Below is a small trained network, with its code and all its weights. Each question gives an input and a target symbol and asks what happens when units are switched off, that is, made to give their printed mean instead of their output.

import numpy as np


def w(rows, s, z=0):
    codes = np.array(rows[::2]) - 128.0
    scale = np.full(codes.shape[1], s)
    scale[-1] = z or s
    return codes * scale


def norm(h):
    return h / np.sqrt((h * h).mean(-1, keepdims=True) + 1e-5)


def f(y):
    return np.maximum(y, 0)


def softmax(a):
    e = np.exp(a - a.max(-1, keepdims=True))
    return e / e.sum(-1, keepdims=True)


def log_softmax(a):
    a = a - a.max(-1, keepdims=True)
    return a - np.log(np.exp(a).sum(-1, keepdims=True))


def net(x, mask):
    ids = ['δζηστψ'.index(c) for c in x.split()]
    T = len(ids)
    res = E[ids] + P[:T]
    r = norm(res)
    for j in range(2):
        rows = slice(3 * j, 3 * j + 3)
        q, k, v = (r @ M[0][rows].T for M in (Q, K, V))
        z = softmax(np.where(np.tri(T) > 0, q @ k.T / 3**0.5, -1e9)) @ v
        o = O[0][rows]
        res = res + np.where(mask[j], z, o[:, -1]) @ o[:, :-1]
    y = f(norm(res) @ A[0][:, :-1].T + A[0][:, -1])
    res = res + np.where(mask[2:14], y, B[0][:, -1]) @ B[0][:, :-1]
    return log_softmax(norm(res)[-1] @ U[:, :-1].T + U[:, -1])


Q, K, V, O, A, B = {}, {}, {}, {}, {}, {}
E = w([
[175,57,255],'δ',
[81,124,146],'ζ',
[156,127,100],'η',
[132,123,157],'σ',
[154,177,179],'τ',
[179,120,119],'ψ',
],0.018)
P = w([
[122,208,93],'0',
[140,20,184],'1',
[161,29,166],'2',
[114,1,134],'3',
[209,100,207],'4',
[151,47,157],'5',
[172,74,173],'6',
[157,70,169],'7',
[151,74,160],'8',
[182,112,175],'9',
],0.0062)
Q[0] = w([
[40,89,242],'h0',
[19,194,152],'h0',
[93,70,255],'h0',
[28,101,191],'h1',
[85,120,199],'h1',
[202,76,25],'h1',
],0.0088)
K[0] = w([
[66,186,99],'h0',
[126,111,142],'h0',
[107,204,141],'h0',
[96,140,108],'h1',
[134,139,112],'h1',
[114,6,186],'h1',
],0.016)
V[0] = w([
[176,157,129],'h0',
[192,3,153],'h0',
[129,181,120],'h0',
[254,138,93],'h1',
[149,40,183],'h1',
[6,105,108],'h1',
],0.007)
O[0] = w([
[110,151,3,107],'h0',
[108,7,148,4],'h0',
[3,199,113,158],'h0',
[122,30,117,36],'h1',
[86,160,217,148],'h1',
[154,228,180,148],'h1',
],0.0052,0.003)
A[0] = w([
[137,17,138,78],'n0',
[138,182,157,237],'n1',
[84,154,109,139],'n2',
[121,166,138,95],'n3',
[224,125,234,163],'n4',
[78,208,104,134],'n5',
[122,63,116,84],'n6',
[172,161,60,232],'n7',
[223,192,106,126],'n8',
[248,179,153,250],'n9',
[106,2,91,76],'n10',
[79,152,133,144],'n11',
],0.0079,0.0016)
B[0] = w([
[236,215,98,194],'n0',
[220,118,46,188],'n1',
[50,153,47,145],'n2',
[96,120,192,150],'n3',
[65,145,108,254],'n4',
[148,66,132,169],'n5',
[122,253,133,156],'n6',
[102,16,177,137],'n7',
[52,50,166,161],'n8',
[69,98,7,212],'n9',
[186,133,51,182],'n10',
[121,97,183,152],'n11',
],0.0044,0.0073)
U = w([
[151,75,220,180],'δ',
[84,254,119,188],'ζ',
[171,106,10,196],'η',
[88,155,77,3],'σ',
[71,140,21,95],'τ',
[183,76,53,77],'ψ',
],0.0095,0.0024)

Each question gives the input, a string of symbols that net reads in full, and the target symbol t.
The units are the heads (3 rows each of Q, K, V and O) and the neurons (one row each of A and B). Each row of codes is followed by its name. A weight is (code - 128) times the scale printed after its matrix; where a second scale follows, it is the last column's (O, A, B and U).
mask holds one flag per unit, heads first, then neurons. A switched-off unit (its flag False) gives its mean, the last column of its rows in O or B, instead of its output. The means were averaged over made-up inputs and are rounded, as every weight is.
A unit's drop is (log p(t) with every unit on - log p(t) with that unit switched off) / (log p(t) with every unit on - log p(t) with every unit switched off).
The circuit of an input: a set's keep is (log p(t) with only the set's units on - log p(t) with every unit switched off) / (log p(t) with every unit on - log p(t) with every unit switched off). Starting from the 12 units with the biggest drops (on a tie, the unit counted first), units are removed one at a time, each time the one whose removal leaves the highest keep (on an exact tie, the one counted first), for as long as the keep stays at least 0.8.
units of the circuit, in order: the units of the circuit, biggest drop first
top k neurons: the k neurons with the biggest drops, biggest first
heads that matter: for each layer, one digit per head in row order, 1 if its drop is at least 0.15 and else 0, layers parted by /
drop when u is switched off: that unit's drop, to one decimal
input τ η ζ ζ ζ, target τ: units of the circuit, in order => [h0 h1]
input ψ δ δ δ ζ τ τ τ, target ψ: units of the circuit, in order => [h1]
input ψ η σ δ η ζ δ τ ζ τ, target ψ: units of the circuit, in order => [h1 n9]
input ζ τ σ ζ ζ δ ζ η σ, target ζ: heads that matter => 11
input τ ζ τ, target τ: heads that matter => 01
input δ ζ ψ η η ζ ζ τ, target δ: units of the circuit, in order => [h0 h1]
input τ ζ ζ σ ζ ζ ζ τ, target τ: units of the circuit, in order => [n9 h1 n0 n8]
input δ δ τ, target δ: heads that matter => 11
input δ ζ ζ τ ζ ζ σ τ τ ζ, target δ: top 2 neurons => [n9 n4]
input η ζ δ τ τ, target η: units of the circuit, in order => [h1 n9]
input ψ δ δ ζ ζ ζ τ ζ δ σ, target ψ: top 2 neurons => [n10 n0]
input τ ζ ζ σ ζ σ, target τ: top 3 neurons => [n0 n1 n6]
input η τ τ δ η τ, target η: drop when h1 is switched off => 1.0
input δ ζ ψ ζ δ ζ ζ η ζ σ, target δ: units of the circuit, in order => [h0]
input ψ τ ζ, target ψ: drop when n9 is switched off => 0.1
input δ τ ζ η δ ζ ζ η ζ σ, target δ: drop when h0 is switched off => 0.6
